Here is a tiny trained network, its code and every weight. The questions are about switching its units off for an input and a target symbol, where a switched-off unit gives its printed mean instead of its output.

import numpy as np


def w(rows, s, z=0):
    codes = np.array(rows[::2]) - 128.0
    scale = np.full(codes.shape[1], s)
    scale[-1] = z or s
    return codes * scale


def f(y):
    return y / 2 * (1 + np.tanh(0.7978845608 * (y + 0.044715 * y**3)))


def softmax(a):
    e = np.exp(a - a.max(-1, keepdims=True))
    return e / e.sum(-1, keepdims=True)


def log_softmax(a):
    a = a - a.max(-1, keepdims=True)
    return a - np.log(np.exp(a).sum(-1, keepdims=True))


def net(x, mask):
    ids = ['ΘΞΨαβγδζσ'.index(c) for c in x.split()]
    T = len(ids)
    res = E[ids] + P[:T]
    u = 0
    for l in range(2):
        r = res
        for j in range(3):
            rows = slice(3 * j, 3 * j + 3)
            q, k, v = (r @ M[l][rows].T for M in (Q, K, V))
            z = softmax(np.where(np.tri(T) > 0, q @ k.T / 3**0.5, -1e9)) @ v
            o = O[l][rows]
            res = res + np.where(mask[u + j], z, o[:, -1]) @ o[:, :-1]
        u += 3
        y = f(res @ A[l][:, :-1].T + A[l][:, -1])
        res = res + np.where(mask[u : u + 4], y, B[l][:, -1]) @ B[l][:, :-1]
        u += 4
    return log_softmax(res[-1] @ U[:, :-1].T + U[:, -1])


Q, K, V, O, A, B = {}, {}, {}, {}, {}, {}
E = w([
[74,148,29],'Θ',
[96,199,96],'Ξ',
[146,9,118],'Ψ',
[184,86,47],'α',
[40,132,24],'β',
[139,2,111],'γ',
[51,172,79],'δ',
[117,224,104],'ζ',
[236,115,227],'σ',
],0.01)
P = w([
[142,33,224],'0',
[149,83,176],'1',
[149,110,145],'2',
[146,126,122],'3',
[145,138,103],'4',
[146,151,90],'5',
[143,157,70],'6',
[129,149,50],'7',
[140,170,44],'8',
[132,167,31],'9',
[130,172,19],'10',
[117,168,2],'11',
[96,160,3],'12',
[86,152,81],'13',
],0.0093)
Q[0] = w([
[207,133,76],'L0H1',
[185,164,120],'L0H1',
[149,37,78],'L0H1',
[113,124,140],'L0H2',
[121,125,137],'L0H2',
[144,136,114],'L0H2',
[249,116,93],'L0H3',
[133,133,43],'L0H3',
[138,244,166],'L0H3',
],0.013)
K[0] = w([
[83,158,104],'L0H1',
[67,138,115],'L0H1',
[129,192,144],'L0H1',
[118,128,138],'L0H2',
[122,131,134],'L0H2',
[138,123,117],'L0H2',
[248,128,85],'L0H3',
[140,157,61],'L0H3',
[136,226,195],'L0H3',
],0.015)
V[0] = w([
[140,131,84],'L0H1',
[82,113,152],'L0H1',
[135,157,122],'L0H1',
[171,190,3],'L0H2',
[77,159,165],'L0H2',
[175,126,123],'L0H2',
[112,123,121],'L0H3',
[149,139,30],'L0H3',
[144,132,175],'L0H3',
],0.014)
O[0] = w([
[115,91,136,163],'L0H1',
[92,105,107,122],'L0H1',
[144,161,172,129],'L0H1',
[62,143,251,199],'L0H2',
[135,102,122,93],'L0H2',
[79,90,109,129],'L0H2',
[139,146,130,138],'L0H3',
[169,166,182,254],'L0H3',
[98,88,108,66],'L0H3',
],0.017,0.007)
A[0] = w([
[1,228,51,42],'L0N1',
[156,149,137,254],'L0N2',
[163,96,124,174],'L0N3',
[253,15,193,2],'L0N4',
],0.0085,0.0048)
B[0] = w([
[154,188,223,158],'L0N1',
[40,40,111,255],'L0N2',
[95,137,221,145],'L0N3',
[250,252,168,147],'L0N4',
],0.018,0.0062)
Q[1] = w([
[143,125,138],'L1H1',
[118,124,136],'L1H1',
[115,153,105],'L1H1',
[100,175,160],'L1H2',
[99,163,143],'L1H2',
[251,55,164],'L1H2',
[109,166,104],'L1H3',
[77,126,124],'L1H3',
[101,185,106],'L1H3',
],0.018)
K[1] = w([
[131,149,117],'L1H1',
[120,115,139],'L1H1',
[137,117,138],'L1H1',
[90,123,137],'L1H2',
[106,112,152],'L1H2',
[121,212,6],'L1H2',
[113,170,104],'L1H3',
[89,145,157],'L1H3',
[82,176,98],'L1H3',
],0.018)
V[1] = w([
[133,183,136],'L1H1',
[215,46,180],'L1H1',
[129,94,116],'L1H1',
[201,77,146],'L1H2',
[139,105,143],'L1H2',
[134,242,32],'L1H2',
[135,151,128],'L1H3',
[1,220,164],'L1H3',
[161,189,123],'L1H3',
],0.0098)
O[1] = w([
[172,128,129,110],'L1H1',
[113,121,198,124],'L1H1',
[92,140,129,137],'L1H1',
[130,196,75,81],'L1H2',
[129,147,130,132],'L1H2',
[128,57,59,37],'L1H2',
[115,128,125,126],'L1H3',
[144,85,9,255],'L1H3',
[78,138,132,107],'L1H3',
],0.011,0.0082)
A[1] = w([
[75,251,162,99],'L1N1',
[141,203,88,81],'L1N2',
[142,236,165,4],'L1N3',
[149,93,44,65],'L1N4',
],0.024,0.0023)
B[1] = w([
[193,68,175,249],'L1N1',
[125,211,66,137],'L1N2',
[53,188,57,219],'L1N3',
[221,99,5,138],'L1N4',
],0.021,0.019)
U = w([
[5,170,124,253],'Θ',
[70,113,84,98],'Ξ',
[150,168,103,86],'Ψ',
[110,102,156,176],'α',
[28,94,79,120],'β',
[150,168,105,92],'γ',
[113,99,49,79],'δ',
[46,103,78,115],'ζ',
[146,184,95,87],'σ',
],0.011,0.0065)

Each question gives the input, a string of symbols that net reads in full, and the target symbol t.
The units are the heads (3 rows each of Q, K, V and O) and the neurons (one row each of A and B). Each row of codes is followed by its name. A weight is (code - 128) times the scale printed after its matrix; where a second scale follows, it is the last column's (O, A, B and U).
mask holds one flag per unit, layer by layer, with each layer's heads first. A switched-off unit (its flag False) gives its mean, the last column of its rows in O or B, instead of its output. The means were averaged over made-up inputs and are rounded, as every weight is.
A unit's drop is (log p(t) with every unit on - log p(t) with that unit switched off) / (log p(t) with every unit on - log p(t) with every unit switched off).
The circuit of an input: a set's keep is (log p(t) with only the set's units on - log p(t) with every unit switched off) / (log p(t) with every unit on - log p(t) with every unit switched off). Starting from the 12 units with the biggest drops (on a tie, the unit counted first), units are removed one at a time, each time the one whose removal leaves the highest keep (on an exact tie, the one counted first), for as long as the keep stays at least 0.8.
circuit, biggest first: the units of the circuit, biggest drop first
most important unit: the unit with the biggest drop
top k neurons: the k neurons with the biggest drops, biggest first
top k neurons in layer l: the k neurons of layer l with the biggest drops, biggest first
which heads matter: for each layer, one digit per head in row order, 1 if its drop is at least 0.15 and else 0, layers parted by /
input α β δ α σ δ α, target α: which heads matter -> 010 / 001
input Θ α α α δ ζ Θ α γ β ζ σ γ, target α: which heads matter -> 010 / 010
input δ Ξ Ψ δ δ ζ δ α α α Θ, target α: most important unit -> L0H2
input γ α δ ζ δ δ Ξ γ δ δ ζ, target δ: which heads matter -> 010 / 101
input δ α δ α β β β γ α Ξ, target α: top 4 neurons -> L0N4, L1N3, L0N2, L0N3
input δ α α Θ γ σ β, target σ: circuit, biggest first -> L1H2, L1N1, L1N2, L1N3
input ζ γ δ ζ α, target Θ: which heads matter -> 001 / 001
input β γ Ψ, target Θ: top 4 neurons -> L1N3, L0N2, L0N4, L1N4
input ζ δ γ δ β α δ Ψ Θ γ ζ Ψ, target α: top 3 neurons in layer 0 -> L0N2, L0N4, L0N1
input ζ δ δ σ Ξ α δ σ α δ Ξ, target δ: circuit, biggest first -> L1H3, L1N4
input δ δ Θ, target δ: top 3 neurons -> L0N1, L1N4, L1N3
input Ψ σ ζ, target σ: circuit, biggest first -> L1N1, L1H2, L1N2, L1N3
input α α α γ σ σ δ σ γ β α δ, target α: which heads matter -> 111 / 110
input ζ δ δ δ, target δ: top neuron -> L1N4
input δ α δ Θ δ γ, target Θ: circuit, biggest first -> L1H3, L1N3, L0N4
input γ ζ δ σ δ α β, target α: which heads matter -> 010 / 000
input ζ ζ δ β δ δ β σ Ξ, target σ: top 3 neurons -> L0N3, L1N2, L1N1
input δ ζ ζ Θ Ψ Ξ α ζ, target α: top 2 neurons -> L0N4, L1N3
input α α σ σ δ σ δ Θ Θ β β γ β Ψ, target Θ: which heads matter -> 101 / 100
input Ψ δ ζ α Θ α Ξ β δ α δ β, target δ: circuit, biggest first -> L1H3
input γ ζ β α Ξ σ, target Θ: which heads matter -> 100 / 001
